Below are the code and all the weights of a small trained network. Each question names an input and a class and asks about switching units off, where a switched-off unit gives its printed mean instead of its output.

import numpy as np


def w(rows, s, z=0):
    codes = np.array(rows[::2]) - 128.0
    scale = np.full(codes.shape[1], s)
    scale[-1] = z or s
    return codes * scale


def norm(h):
    return h / np.sqrt((h * h).mean(-1, keepdims=True) + 1e-5)


def f(y):
    return y / 2 * (1 + np.tanh(0.7978845608 * (y + 0.044715 * y**3)))


def log_softmax(a):
    a = a - a.max(-1, keepdims=True)
    return a - np.log(np.exp(a).sum(-1, keepdims=True))


def net(x, mask):
    res = np.array(x, float).reshape(1, 3) / 4 @ E
    u = 0
    for l in range(2):
        y = f(norm(res) @ A[l][:, :-1].T + A[l][:, -1])
        res = res + np.where(mask[u : u + 5], y, B[l][:, -1]) @ B[l][:, :-1]
        u += 5
    return log_softmax(norm(res)[-1] @ U[:, :-1].T + U[:, -1])


A, B = {}, {}
E = w([
[196,133,168,47,110,130,128,204],'x0',
[95,120,110,146,135,15,73,136],'x1',
[76,250,130,97,176,69,254,109],'x2',
],0.0068)
A[0] = w([
[199,111,217,56,47,72,175,187,37],'0.n0',
[92,76,129,146,57,168,110,167,184],'0.n1',
[66,170,183,94,162,251,120,201,66],'0.n2',
[135,224,149,134,225,41,2,230,60],'0.n3',
[165,130,173,121,121,142,193,132,252],'0.n4',
],0.0066,0.0038)
B[0] = w([
[161,132,115,245,182,144,139,29,211],'0.n0',
[77,183,107,76,167,134,152,158,227],'0.n1',
[74,70,140,176,65,88,137,127,179],'0.n2',
[69,110,137,140,85,103,116,79,205],'0.n3',
[79,106,82,58,139,130,110,117,254],'0.n4',
],0.012,0.0037)
A[1] = w([
[92,158,126,140,253,131,162,46,252],'1.n0',
[6,63,158,98,2,104,143,92,140],'1.n1',
[116,141,148,115,130,85,225,106,81],'1.n2',
[101,140,190,76,140,54,227,82,85],'1.n3',
[118,124,215,126,80,238,212,112,142],'1.n4',
],0.0075,0.0036)
B[1] = w([
[184,85,128,103,167,122,116,112,250],'1.n0',
[150,133,157,107,100,142,223,123,204],'1.n1',
[146,172,122,126,84,134,45,204,163],'1.n2',
[89,86,125,169,103,202,84,162,184],'1.n3',
[95,159,160,221,98,2,73,97,159],'1.n4',
],0.011)
U = w([
[175,72,88,200,210,111,73,41,160],'0',
[44,91,148,150,20,59,172,95,158],'1',
[46,92,78,76,128,199,59,218,125],'2',
[150,80,114,24,181,174,206,88,182],'3',
[189,232,118,118,138,112,160,146,29],'4',
[189,217,111,100,130,103,156,146,7],'5',
[215,252,109,122,134,107,172,171,12],'6',
[193,217,141,115,152,73,158,191,2],'7',
],0.012,0.0082)

Each question gives the input, the list of numbers given to net, and the class t.
The units are the neurons (one row each of A and B). Each row of codes is followed by its name. A weight is (code - 128) times the scale printed after its matrix; where a second scale follows, it is the last column's (A, B and U).
mask holds one flag per neuron, layer by layer. A switched-off neuron (its flag False) gives its mean, the last column of its row in B, instead of its output. The means were averaged over made-up inputs and are rounded, as every weight is.
A unit's drop is (log p(t) with every unit on - log p(t) with that unit switched off) / (log p(t) with every unit on - log p(t) with every unit switched off).
The circuit of an input: a set's keep is (log p(t) with only the set's units on - log p(t) with every unit switched off) / (log p(t) with every unit on - log p(t) with every unit switched off). Starting from all 10 units, units are removed one at a time, each time the one whose removal leaves the highest keep (on an exact tie, the one counted first), for as long as the keep stays at least 0.8.
units of the circuit, in order: the units of the circuit, biggest drop first
unit that matters most: the unit with the biggest drop
k most important neurons: the k neurons with the biggest drops, biggest first
k most important neurons of layer l: the k neurons of layer l with the biggest drops, biggest first
input [-2,5,-1], class 1: unit that matters most -> 1.n0
input [-6,-8,8], class 1: 3 most important neurons of layer 0 -> [0.n0 0.n1 0.n2]
input [8,-8,8], class 0: units of the circuit, in order -> [0.n0 1.n4 1.n1]
input [5,-8,-6], class 1: units of the circuit, in order -> [1.n4 1.n0]
input [-8,-7,5], class 0: units of the circuit, in order -> [1.n0 1.n4]
input [-1,0,-2], class 3: 2 most important neurons of layer 1 -> [1.n3 1.n2]
input [-5,-1,-8], class 2: units of the circuit, in order -> [0.n0 0.n1]
input [-8,-1,7], class 0: units of the circuit, in order -> [1.n0 0.n1]
input [1,-6,7], class 2: 3 most important neurons -> [1.n3 1.n2 0.n3]
input [2,-7,8], class 2: units of the circuit, in order -> [1.n3 1.n2]
input [4,-4,-2], class 0: 2 most important neurons of layer 0 -> [0.n0 0.n3]
input [-5,-6,5], class 1: 4 most important neurons of layer 0 -> [0.n0 0.n1 0.n2 0.n4]
input [-6,-1,5], class 0: 3 most important neurons of layer 0 -> [0.n1 0.n2 0.n3]
input [1,-5,4], class 1: units of the circuit, in order -> [1.n4]
input [4,1,5], class 2: 3 most important neurons -> [1.n3 1.n2 1.n4]
input [6,5,4], class 0: 2 most important neurons -> [0.n0 0.n2]
input [7,6,3], class 0: 2 most important neurons -> [0.n0 0.n2]
input [8,-3,-5], class 0: 2 most important neurons -> [0.n0 1.n1]
input [2,-7,-5], class 1: 2 most important neurons -> [1.n4 0.n2]
input [2,3,-1], class 3: 2 most important neurons of layer 1 -> [1.n4 1.n1]
input [4,-6,4], class 1: most important neuron -> [0.n2]
input [-2,-5,8], class 2: 3 most important neurons -> [1.n3 1.n2 0.n0]
input [3,4,-6], class 2: 2 most important neurons of layer 1 -> [1.n0 1.n4]
input [-2,-6,5], class 1: 3 most important neurons of layer 0 -> [0.n2 0.n1 0.n0]
input [8,-2,6], class 0: 2 most important neurons -> [0.n0 1.n0]
input [7,7,1], class 0: 2 most important neurons -> [0.n0 0.n2]
input [1,-5,0], class 1: units of the circuit, in order -> [0.n2]
